Below are the code and all the weights of a small trained network. Each question names an input and a class and asks about switching units off, where a switched-off unit gives its printed mean instead of its output.

import numpy as np


def w(rows, s, z=0):
    codes = np.array(rows[::2]) - 128.0
    scale = np.full(codes.shape[1], s)
    scale[-1] = z or s
    return codes * scale


def f(y):
    return y / 2 * (1 + np.tanh(0.7978845608 * (y + 0.044715 * y**3)))


def log_softmax(a):
    a = a - a.max(-1, keepdims=True)
    return a - np.log(np.exp(a).sum(-1, keepdims=True))


def net(x, mask):
    res = np.array(x, float).reshape(1, 7) / 4 @ E
    y = f(res @ A[0][:, :-1].T + A[0][:, -1])
    res = res + np.where(mask, y, B[0][:, -1]) @ B[0][:, :-1]
    return log_softmax(res[-1] @ U[:, :-1].T + U[:, -1])


A, B = {}, {}
E = w([
[107,173,132,157,93,254,101,117],'x0',
[165,123,117,94,181,198,223,78],'x1',
[28,145,53,98,106,112,133,93],'x2',
[212,177,156,107,185,100,152,188],'x3',
[156,179,82,195,160,178,220,207],'x4',
[146,130,119,224,173,145,102,57],'x5',
[99,200,146,95,169,176,99,133],'x6',
],0.0098)
A[0] = w([
[198,51,119,113,117,156,168,110,81],'neuron 0',
[121,48,127,92,79,128,106,60,178],'neuron 1',
[165,122,107,97,177,125,168,120,114],'neuron 2',
[178,89,189,132,197,144,114,104,154],'neuron 3',
[124,189,55,161,182,107,165,148,233],'neuron 4',
[96,123,169,106,78,51,154,169,103],'neuron 5',
[159,164,180,207,153,181,145,105,228],'neuron 6',
[88,109,154,135,126,175,91,87,110],'neuron 7',
[106,133,57,64,187,164,169,127,161],'neuron 8',
[145,94,121,131,169,102,149,64,182],'neuron 9',
[180,87,79,250,98,70,139,143,175],'neuron 10',
[76,76,129,108,45,178,107,75,157],'neuron 11',
[164,57,164,102,140,100,205,115,206],'neuron 12',
[176,84,130,151,169,105,166,151,119],'neuron 13',
[182,134,224,120,127,128,89,195,136],'neuron 14',
[119,93,144,103,41,193,153,174,254],'neuron 15',
[134,176,172,112,129,146,95,204,206],'neuron 16',
[66,106,72,122,53,152,143,99,219],'neuron 17',
[122,111,144,65,106,64,126,193,226],'neuron 18',
[150,87,106,176,122,92,141,121,168],'neuron 19',
[147,151,85,99,143,58,100,162,138],'neuron 20',
],0.011,0.0046)
B[0] = w([
[145,44,171,143,138,134,204,93,184],'neuron 0',
[97,44,17,78,80,97,135,123,249],'neuron 1',
[150,148,250,206,180,161,154,149,181],'neuron 2',
[150,132,110,169,155,80,169,205,204],'neuron 3',
[184,144,84,87,198,149,27,131,215],'neuron 4',
[165,100,52,49,138,83,91,157,199],'neuron 5',
[131,147,128,122,197,97,131,194,244],'neuron 6',
[78,79,86,123,157,112,117,77,184],'neuron 7',
[184,190,158,120,247,186,68,53,199],'neuron 8',
[179,98,79,92,178,143,152,179,193],'neuron 9',
[145,166,64,36,254,205,38,106,234],'neuron 10',
[74,71,62,185,63,95,151,112,246],'neuron 11',
[211,130,131,146,207,164,176,126,227],'neuron 12',
[141,162,236,167,168,163,109,75,196],'neuron 13',
[39,208,80,238,82,111,40,219,211],'neuron 14',
[122,136,66,189,127,174,43,97,205],'neuron 15',
[157,104,42,144,136,156,56,135,195],'neuron 16',
[66,135,64,223,69,125,66,156,238],'neuron 17',
[231,173,19,33,147,100,119,193,232],'neuron 18',
[190,154,103,56,173,157,111,138,184],'neuron 19',
[151,52,75,56,114,108,155,142,181],'neuron 20',
],0.0073,0.012)
U = w([
[137,93,78,60,113,66,139,159,146],'0',
[69,96,119,156,70,131,148,102,132],'1',
[196,136,135,74,189,170,135,109,208],'2',
[94,176,104,166,117,125,76,167,174],'3',
[99,135,253,65,80,111,186,136,2],'4',
[167,148,195,141,160,115,196,158,30],'5',
],0.012,0.0056)

Each question gives the input, the list of numbers given to net, and the class t.
The units are the neurons (one row each of A and B). Each row of codes is followed by its name. A weight is (code - 128) times the scale printed after its matrix; where a second scale follows, it is the last column's (A, B and U).
mask holds one flag per neuron, in row order. A switched-off neuron (its flag False) gives its mean, the last column of its row in B, instead of its output. The means were averaged over made-up inputs and are rounded, as every weight is.
A unit's drop is (log p(t) with every unit on - log p(t) with that unit switched off) / (log p(t) with every unit on - log p(t) with every unit switched off).
The circuit of an input: a set's keep is (log p(t) with only the set's units on - log p(t) with every unit switched off) / (log p(t) with every unit on - log p(t) with every unit switched off). Starting from the 12 units with the biggest drops (on a tie, the unit counted first), units are removed one at a time, each time the one whose removal leaves the highest keep (on an exact tie, the one counted first), for as long as the keep stays at least 0.8.
circuit, biggest first: the units of the circuit, biggest drop first
most important unit: the unit with the biggest drop
k most important neurons: the k neurons with the biggest drops, biggest first
drop when u is switched off: that unit's drop, to one decimal
input [-5,-4,-3,-3,0,3,-3], class 2: most important unit	neuron 10
input [-4,-8,3,-1,3,8,8], class 2: 3 most important neurons	neuron 14; neuron 17; neuron 11
input [-7,-5,-5,7,-7,6,-8], class 2: 2 most important neurons	neuron 10; neuron 13
input [0,0,8,-8,4,-8,-4], class 3: 2 most important neurons	neuron 17; neuron 15
input [4,3,-8,-2,3,5,3], class 3: circuit, biggest first	neuron 12; neuron 14
input [8,3,-4,-2,0,0,-3], class 3: 2 most important neurons	neuron 6; neuron 15
input [2,-8,-6,3,-3,-8,0], class 3: 3 most important neurons	neuron 14; neuron 1; neuron 15
input [6,2,-4,-5,4,-4,0], class 3: 2 most important neurons	neuron 15; neuron 1
input [-1,-1,-7,-5,4,-8,-2], class 3: 3 most important neurons	neuron 14; neuron 15; neuron 1
input [0,-6,-5,-8,-7,8,-6], class 0: 2 most important neurons	neuron 10; neuron 1
input [-8,-4,0,1,5,0,4], class 2: 2 most important neurons	neuron 1; neuron 11
input [-5,-8,3,7,2,4,-8], class 2: drop when neuron 10 is switched off	0.3
input [6,-6,3,-2,-7,-4,3], class 1: drop when neuron 11 is switched off	0.2
input [0,-7,-7,8,7,-8,4], class 3: circuit, biggest first	neuron 14
input [4,-1,1,0,4,-6,-6], class 3: drop when neuron 15 is switched off	0.3
